Below is a small trained network, with its code and all its weights. Each question gives an input and a class and asks what happens when units are switched off, that is, made to give their printed mean instead of their output.

import numpy as np


def w(rows, s, z=0):
    codes = np.array(rows[::2]) - 128.0
    scale = np.full(codes.shape[1], s)
    scale[-1] = z or s
    return codes * scale


def norm(h):
    return h / np.sqrt((h * h).mean(-1, keepdims=True) + 1e-5)


def f(y):
    return y / 2 * (1 + np.tanh(0.7978845608 * (y + 0.044715 * y**3)))


def log_softmax(a):
    a = a - a.max(-1, keepdims=True)
    return a - np.log(np.exp(a).sum(-1, keepdims=True))


def net(x, mask):
    res = np.array(x, float).reshape(1, 3) / 4 @ E
    u = 0
    for l in range(2):
        y = f(norm(res) @ A[l][:, :-1].T + A[l][:, -1])
        res = res + np.where(mask[u : u + 5], y, B[l][:, -1]) @ B[l][:, :-1]
        u += 5
    return log_softmax(norm(res)[-1] @ U[:, :-1].T + U[:, -1])


A, B = {}, {}
E = w([
[98,117,3,219,155,96,85,165,191,85,38],'x0',
[85,99,11,80,181,170,26,191,251,40,120],'x1',
[126,48,93,91,193,28,140,26,179,216,156],'x2',
],0.0002)
A[0] = w([
[148,125,201,103,94,149,152,118,70,145,183,84],'L0N1',
[84,140,95,130,110,168,84,191,140,68,113,139],'L0N2',
[124,240,150,183,49,250,92,252,89,28,81,39],'L0N3',
[127,163,124,213,109,86,151,124,85,146,75,254],'L0N4',
[108,129,135,68,137,151,84,149,147,110,177,225],'L0N5',
],0.0026,0.00085)
B[0] = w([
[178,205,156,131,217,131,78,117,246,68,119,176],'L0N1',
[191,247,157,72,105,120,174,169,182,55,92,164],'L0N2',
[67,103,102,155,108,45,101,100,49,158,167,253],'L0N3',
[187,46,115,130,131,163,220,41,168,143,114,172],'L0N4',
[201,67,171,112,72,145,194,88,134,107,125,154],'L0N5',
],0.0014,0.0035)
A[1] = w([
[123,253,206,129,164,118,3,143,125,98,213,112],'L1N1',
[168,80,174,102,150,192,142,89,161,159,151,58],'L1N2',
[65,234,86,106,92,88,73,240,88,103,124,5],'L1N3',
[46,175,128,121,129,64,20,164,72,137,187,45],'L1N4',
[149,150,98,123,165,155,160,122,195,125,57,95],'L1N5',
],0.0027,0.0018)
B[1] = w([
[140,111,113,71,148,39,89,78,108,87,199,247],'L1N1',
[105,149,91,144,111,217,87,219,125,69,131,193],'L1N2',
[75,26,83,146,122,214,99,132,58,141,194,156],'L1N3',
[203,168,166,126,197,254,137,165,241,102,89,171],'L1N4',
[187,187,225,204,195,202,169,87,145,172,124,158],'L1N5',
],0.0021,0.0014)
U = w([
[250,249,249,5,7,223,245,247,250,9,11,15],'0',
[6,251,251,24,211,193,14,249,12,249,5,2],'1',
[250,247,250,251,250,249,251,7,250,222,5,222],'2',
[7,47,16,6,62,63,11,250,251,250,6,6],'3',
[245,249,249,6,246,6,6,7,204,13,251,252],'4',
[7,7,7,248,16,5,248,7,6,250,22,234],'5',
[5,6,6,29,20,249,7,251,8,6,248,195],'6',
],0.0033,0.0032)

Each question gives the input, the list of numbers given to net, and the class t.
The units are the neurons (one row each of A and B). Each row of codes is followed by its name. A weight is (code - 128) times the scale printed after its matrix; where a second scale follows, it is the last column's (A, B and U).
mask holds one flag per neuron, layer by layer. A switched-off neuron (its flag False) gives its mean, the last column of its row in B, instead of its output. The means were averaged over made-up inputs and are rounded, as every weight is.
A unit's drop is (log p(t) with every unit on - log p(t) with that unit switched off) / (log p(t) with every unit on - log p(t) with every unit switched off).
The circuit of an input: a set's keep is (log p(t) with only the set's units on - log p(t) with every unit switched off) / (log p(t) with every unit on - log p(t) with every unit switched off). Starting from all 10 units, units are removed one at a time, each time the one whose removal leaves the highest keep (on an exact tie, the one counted first), for as long as the keep stays at least 0.8.
circuit, biggest first: the units of the circuit, biggest drop first
k most important neurons: the k neurons with the biggest drops, biggest first
top k neurons in layer l: the k neurons of layer l with the biggest drops, biggest first
input [1,3,0], class 6: circuit, biggest first => L0N4, L1N3
input [-2,5,-5], class 6: 2 most important neurons => L1N3, L0N4
input [-3,6,6], class 6: top 4 neurons in layer 0 => L0N1, L0N3, L0N5, L0N2
input [4,-8,6], class 2: circuit, biggest first => L0N3
input [-4,7,6], class 6: circuit, biggest first => L0N1, L0N3, L1N2
input [-6,3,4], class 6: 3 most important neurons => L0N2, L0N3, L1N2
input [8,3,5], class 2: circuit, biggest first => L0N3, L1N5
input [5,-3,6], class 5: 2 most important neurons => L0N1, L0N2
input [5,3,8], class 5: 3 most important neurons => L0N1, L1N4, L0N2
input [1,-2,-7], class 5: 2 most important neurons => L0N4, L1N2
input [-3,6,5], class 6: top 2 neurons in layer 1 => L1N4, L1N2
input [4,8,7], class 2: 2 most important neurons => L1N5, L0N3
input [1,0,2], class 5: 3 most important neurons => L0N1, L0N2, L1N4
input [3,1,-2], class 6: top 2 neurons in layer 0 => L0N2, L0N3
input [1,-3,-6], class 5: 4 most important neurons => L0N4, L0N3, L1N5, L1N1
input [1,3,8], class 5: top 2 neurons in layer 0 => L0N1, L0N3
input [0,4,-3], class 6: top 3 neurons in layer 0 => L0N4, L0N1, L0N3
input [8,3,8], class 2: top 3 neurons in layer 1 => L1N5, L1N1, L1N3
input [8,-5,-7], class 5: circuit, biggest first => L0N3
input [-1,6,7], class 3: 4 most important neurons => L0N1, L0N4, L1N3, L0N2
input [2,5,3], class 2: top neuron in layer 0 => L0N3
input [2,-1,1], class 2: top 2 neurons in layer 0 => L0N3, L0N4
input [8,0,-5], class 5: 4 most important neurons => L0N4, L1N2, L0N1, L1N1
input [-2,6,3], class 0: 4 most important neurons => L0N5, L0N3, L0N1, L1N1
input [-4,8,7], class 6: top 2 neurons in layer 0 => L0N1, L0N3
input [-2,8,2], class 0: 3 most important neurons => L0N5, L0N3, L0N1
input [-4,8,3], class 0: 2 most important neurons => L0N5, L0N3
